Here is a tiny trained network, its code and every weight. The questions are about switching its units off for an input and a class, where a switched-off unit gives its printed mean instead of its output.

import numpy as np


def w(rows, s, z=0):
    codes = np.array(rows[::2]) - 128.0
    scale = np.full(codes.shape[1], s)
    scale[-1] = z or s
    return codes * scale


def norm(h):
    return h / np.sqrt((h * h).mean(-1, keepdims=True) + 1e-5)


def f(y):
    return y / 2 * (1 + np.tanh(0.7978845608 * (y + 0.044715 * y**3)))


def log_softmax(a):
    a = a - a.max(-1, keepdims=True)
    return a - np.log(np.exp(a).sum(-1, keepdims=True))


def net(x, mask):
    res = np.array(x, float).reshape(1, 8) / 4 @ E
    u = 0
    for l in range(2):
        y = f(norm(res) @ A[l][:, :-1].T + A[l][:, -1])
        res = res + np.where(mask[u : u + 12], y, B[l][:, -1]) @ B[l][:, :-1]
        u += 12
    return log_softmax(norm(res)[-1] @ U[:, :-1].T + U[:, -1])


A, B = {}, {}
E = w([
[149,194,3,116],'x0',
[203,135,160,158],'x1',
[69,211,166,29],'x2',
[174,132,151,146],'x3',
[98,125,112,115],'x4',
[172,131,149,148],'x5',
[110,54,77,11],'x6',
[166,133,142,143],'x7',
],0.007)
A[0] = w([
[82,122,169,32,38],'L0N1',
[160,58,208,143,206],'L0N2',
[127,140,167,178,119],'L0N3',
[127,120,177,57,3],'L0N4',
[120,154,223,175,133],'L0N5',
[194,68,135,31,220],'L0N6',
[159,72,114,48,209],'L0N7',
[123,203,138,74,137],'L0N8',
[107,156,174,146,103],'L0N9',
[177,155,163,117,86],'L0N10',
[173,148,154,1,96],'L0N11',
[60,89,118,160,188],'L0N12',
],0.0097,0.0022)
B[0] = w([
[118,140,167,166,197],'L0N1',
[119,86,193,161,254],'L0N2',
[65,166,90,155,177],'L0N3',
[71,112,150,156,143],'L0N4',
[49,197,76,140,227],'L0N5',
[146,37,140,69,210],'L0N6',
[167,85,110,70,196],'L0N7',
[226,165,203,70,202],'L0N8',
[91,182,110,142,152],'L0N9',
[93,130,122,89,145],'L0N10',
[2,149,141,83,195],'L0N11',
[223,149,209,213,183],'L0N12',
],0.0099,0.0037)
A[1] = w([
[128,219,125,131,85],'L1N1',
[204,164,81,26,247],'L1N2',
[204,211,98,136,137],'L1N3',
[102,149,99,118,47],'L1N4',
[169,147,27,155,159],'L1N5',
[152,92,155,43,66],'L1N6',
[137,98,100,217,167],'L1N7',
[145,166,32,167,132],'L1N8',
[150,161,120,133,95],'L1N9',
[72,193,131,142,81],'L1N10',
[131,6,74,119,116],'L1N11',
[151,143,84,238,154],'L1N12',
],0.013,0.0015)
B[1] = w([
[169,182,229,149,201],'L1N1',
[176,251,52,95,208],'L1N2',
[140,72,188,88,210],'L1N3',
[158,161,183,95,131],'L1N4',
[212,36,100,85,200],'L1N5',
[27,91,121,128,181],'L1N6',
[107,135,65,156,218],'L1N7',
[166,22,108,42,202],'L1N8',
[110,156,152,38,144],'L1N9',
[181,132,134,191,190],'L1N10',
[245,178,167,242,196],'L1N11',
[22,113,24,83,255],'L1N12',
],0.013,0.0075)
U = w([
[67,143,70,187,146],'0',
[143,73,61,74,254],'1',
[206,89,161,192,118],'2',
[250,144,67,128,58],'3',
[115,210,209,166,84],'4',
[203,206,167,70,166],'5',
[58,97,173,55,146],'6',
[102,208,103,10,19],'7',
],0.016,0.0026)

Each question gives the input, the list of numbers given to net, and the class t.
The units are the neurons (one row each of A and B). Each row of codes is followed by its name. A weight is (code - 128) times the scale printed after its matrix; where a second scale follows, it is the last column's (A, B and U).
mask holds one flag per neuron, layer by layer. A switched-off neuron (its flag False) gives its mean, the last column of its row in B, instead of its output. The means were averaged over made-up inputs and are rounded, as every weight is.
A unit's drop is (log p(t) with every unit on - log p(t) with that unit switched off) / (log p(t) with every unit on - log p(t) with every unit switched off).
The circuit of an input: a set's keep is (log p(t) with only the set's units on - log p(t) with every unit switched off) / (log p(t) with every unit on - log p(t) with every unit switched off). Starting from the 12 units with the biggest drops (on a tie, the unit counted first), units are removed one at a time, each time the one whose removal leaves the highest keep (on an exact tie, the one counted first), for as long as the keep stays at least 0.8.
units of the circuit, in order: the units of the circuit, biggest drop first
k most important neurons: the k neurons with the biggest drops, biggest first
top k neurons in layer l: the k neurons of layer l with the biggest drops, biggest first
drop of u: that unit's drop, to one decimal
input [1,-5,-2,-3,-6,6,6,2], class 3: units of the circuit, in order	(L1N11)
input [-1,-1,-4,3,-6,-1,4,7], class 2: 2 most important neurons	(L1N11; L0N2)
input [-2,-1,-1,-8,6,7,8,-7], class 2: units of the circuit, in order	(L1N11; L1N12)
input [5,-8,-2,-5,7,3,8,-2], class 3: units of the circuit, in order	(L1N11; L1N12)
input [-7,6,5,6,3,-1,0,7], class 4: 3 most important neurons	(L0N5; L1N12; L1N8)
input [-5,7,5,5,-1,3,2,8], class 6: 2 most important neurons	(L0N6; L1N11)
input [1,-7,3,-5,-7,8,-2,1], class 5: 2 most important neurons	(L0N8; L0N2)
input [-2,3,6,-2,4,-6,1,5], class 6: 3 most important neurons	(L1N11; L1N2; L0N4)
input [-7,-8,-3,-7,1,-3,3,-7], class 2: 2 most important neurons	(L1N11; L1N12)
input [4,-6,-8,8,8,-5,4,7], class 3: top 2 neurons in layer 1	(L1N11; L1N2)
input [8,6,0,-5,-2,5,-4,-8], class 1: top 3 neurons in layer 1	(L1N8; L1N5; L1N12)
input [8,-8,-5,7,2,1,4,-7], class 3: 2 most important neurons	(L1N11; L1N2)
input [3,6,0,5,1,0,-2,3], class 1: top 2 neurons in layer 0	(L0N8; L0N11)
input [-3,-4,-6,2,3,-7,8,2], class 2: units of the circuit, in order	(L1N11)
input [-7,-2,4,4,-1,4,-2,-5], class 4: drop of L1N12	0.1
input [-4,-4,-5,3,-2,3,-5,1], class 0: drop of L1N3	0.0
input [-1,-2,-4,-5,-4,3,7,2], class 2: drop of L1N11	0.8
